Below is a small trained network, with its code and all its weights. Each question gives an input and a class and asks what happens when units are switched off, that is, made to give their printed mean instead of their output.

import numpy as np


def w(rows, s, z=0):
    codes = np.array(rows[::2]) - 128.0
    scale = np.full(codes.shape[1], s)
    scale[-1] = z or s
    return codes * scale


def norm(h):
    return h / np.sqrt((h * h).mean(-1, keepdims=True) + 1e-5)


def f(y):
    return y / 2 * (1 + np.tanh(0.7978845608 * (y + 0.044715 * y**3)))


def log_softmax(a):
    a = a - a.max(-1, keepdims=True)
    return a - np.log(np.exp(a).sum(-1, keepdims=True))


def net(x, mask):
    res = np.array(x, float).reshape(1, 7) / 4 @ E
    u = 0
    for l in range(2):
        y = f(norm(res) @ A[l][:, :-1].T + A[l][:, -1])
        res = res + np.where(mask[u : u + 12], y, B[l][:, -1]) @ B[l][:, :-1]
        u += 12
    return log_softmax(norm(res)[-1] @ U[:, :-1].T + U[:, -1])


A, B = {}, {}
E = w([
[129,132,127,125,131,127,127],'x0',
[126,122,129,132,124,129,130],'x1',
[165,87,86,67,83,28,103],'x2',
[127,130,128,127,128,128,126],'x3',
[102,145,8,181,139,97,153],'x4',
[131,126,129,130,128,127,131],'x5',
[123,179,141,80,52,134,225],'x6',
],0.014)
A[0] = w([
[137,160,152,160,136,157,163,139],'L0N1',
[144,68,196,32,85,59,75,75],'L0N2',
[146,102,77,93,72,34,98,24],'L0N3',
[140,78,126,179,227,139,62,169],'L0N4',
[157,49,133,162,197,82,46,183],'L0N5',
[146,88,130,170,118,131,141,125],'L0N6',
[143,133,255,109,129,151,82,147],'L0N7',
[106,114,150,112,131,137,92,69],'L0N8',
[114,155,77,152,158,145,137,96],'L0N9',
[134,74,200,132,196,142,51,2],'L0N10',
[159,102,97,97,94,60,52,37],'L0N11',
[135,128,54,151,103,138,130,116],'L0N12',
],0.017,0.0062)
B[0] = w([
[88,138,119,78,176,154,101,160],'L0N1',
[200,211,179,174,26,148,117,248],'L0N2',
[160,35,96,134,215,66,190,217],'L0N3',
[205,121,122,223,133,65,69,239],'L0N4',
[6,183,154,92,127,221,149,252],'L0N5',
[120,188,124,94,163,91,84,132],'L0N6',
[86,33,81,94,211,123,128,247],'L0N7',
[130,145,112,137,118,141,180,142],'L0N8',
[98,180,166,164,82,125,163,156],'L0N9',
[116,238,44,138,86,141,182,211],'L0N10',
[39,180,114,83,105,203,116,201],'L0N11',
[104,155,105,145,127,68,139,169],'L0N12',
],0.023,0.015)
A[1] = w([
[98,10,120,21,163,80,194,212],'L1N1',
[137,124,156,98,161,205,161,190],'L1N2',
[47,122,154,119,119,99,110,58],'L1N3',
[206,84,42,111,86,60,120,81],'L1N4',
[115,159,70,136,156,70,145,7],'L1N5',
[38,109,144,113,190,151,189,57],'L1N6',
[43,154,53,96,200,159,120,39],'L1N7',
[73,49,182,76,167,139,106,132],'L1N8',
[70,152,101,139,99,168,154,12],'L1N9',
[189,145,246,215,118,84,68,105],'L1N10',
[247,113,186,96,44,102,120,65],'L1N11',
[100,133,180,103,144,250,60,181],'L1N12',
],0.019,0.0022)
B[1] = w([
[110,206,162,81,60,136,163,219],'L1N1',
[44,190,129,156,138,187,80,162],'L1N2',
[199,115,92,139,126,152,118,150],'L1N3',
[86,177,148,69,93,176,135,165],'L1N4',
[147,99,145,114,154,193,93,186],'L1N5',
[128,165,67,216,169,168,68,207],'L1N6',
[200,3,173,125,149,100,131,254],'L1N7',
[123,174,132,116,77,103,159,163],'L1N8',
[157,49,154,68,165,80,119,202],'L1N9',
[86,124,138,118,56,35,95,165],'L1N10',
[115,110,119,196,165,85,76,174],'L1N11',
[136,157,116,74,78,90,204,192],'L1N12',
],0.028,0.019)
U = w([
[170,34,79,133,248,178,121,145],'0',
[83,223,113,11,70,192,225,206],'1',
[85,166,140,178,74,26,74,3],'2',
],0.013,0.0014)

Each question gives the input, the list of numbers given to net, and the class t.
The units are the neurons (one row each of A and B). Each row of codes is followed by its name. A weight is (code - 128) times the scale printed after its matrix; where a second scale follows, it is the last column's (A, B and U).
mask holds one flag per neuron, layer by layer. A switched-off neuron (its flag False) gives its mean, the last column of its row in B, instead of its output. The means were averaged over made-up inputs and are rounded, as every weight is.
A unit's drop is (log p(t) with every unit on - log p(t) with that unit switched off) / (log p(t) with every unit on - log p(t) with every unit switched off).
The circuit of an input: a set's keep is (log p(t) with only the set's units on - log p(t) with every unit switched off) / (log p(t) with every unit on - log p(t) with every unit switched off). Starting from the 12 units with the biggest drops (on a tie, the unit counted first), units are removed one at a time, each time the one whose removal leaves the highest keep (on an exact tie, the one counted first), for as long as the keep stays at least 0.8.
units of the circuit, in order: the units of the circuit, biggest drop first
unit that matters most: the unit with the biggest drop
top k neurons: the k neurons with the biggest drops, biggest first
top k neurons in layer l: the k neurons of layer l with the biggest drops, biggest first
drop when u is switched off: that unit's drop, to one decimal
input [0,-5,-5,-7,3,0,-7], class 2: units of the circuit, in order : L0N4
input [3,-5,-8,-7,5,-2,-1], class 2: units of the circuit, in order : L0N7; L0N5
input [3,-2,5,-6,-2,1,4], class 2: units of the circuit, in order : L0N2; L1N11
input [-6,-3,-5,-6,7,-7,-1], class 2: top 2 neurons : L0N7; L0N5
input [-1,-8,2,-4,-4,2,5], class 2: top 2 neurons : L0N2; L0N5
input [-6,6,7,6,0,-3,8], class 2: top 4 neurons : L0N7; L0N2; L1N11; L0N10
input [-6,-4,7,-4,-1,2,-7], class 1: top 3 neurons : L0N2; L0N5; L0N7
input [0,1,-7,-1,1,7,-3], class 2: top 2 neurons : L0N4; L0N7
input [2,-4,7,5,2,8,-8], class 0: top 2 neurons : L0N3; L0N5
input [1,4,7,-3,1,4,-2], class 0: top 3 neurons : L0N3; L0N11; L1N1
input [6,5,3,-8,-5,-4,-6], class 1: top 2 neurons in layer 0 : L0N2; L0N5
input [-7,8,-4,-6,7,2,6], class 0: top 2 neurons : L0N2; L0N4
input [5,1,-1,1,5,-7,1], class 0: top 2 neurons in layer 1 : L1N1; L1N5
input [-8,-6,-2,-5,-7,-8,-3], class 0: unit that matters most : L0N7
input [0,-7,-3,-2,2,8,0], class 2: top 2 neurons : L0N7; L0N5
input [-8,-1,-8,-1,2,-1,3], class 0: top 3 neurons : L0N2; L0N4; L1N1
input [-6,-6,6,-6,-8,-3,8], class 2: drop when L0N6 is switched off : 0.0
input [5,4,-1,-2,4,-4,0], class 2: drop when L0N9 is switched off : 0.2
input [-7,-1,6,6,-5,-6,-3], class 1: drop when L0N2 is switched off : 2.1
input [-2,-2,5,-3,-8,5,5], class 2: unit that matters most : L0N2
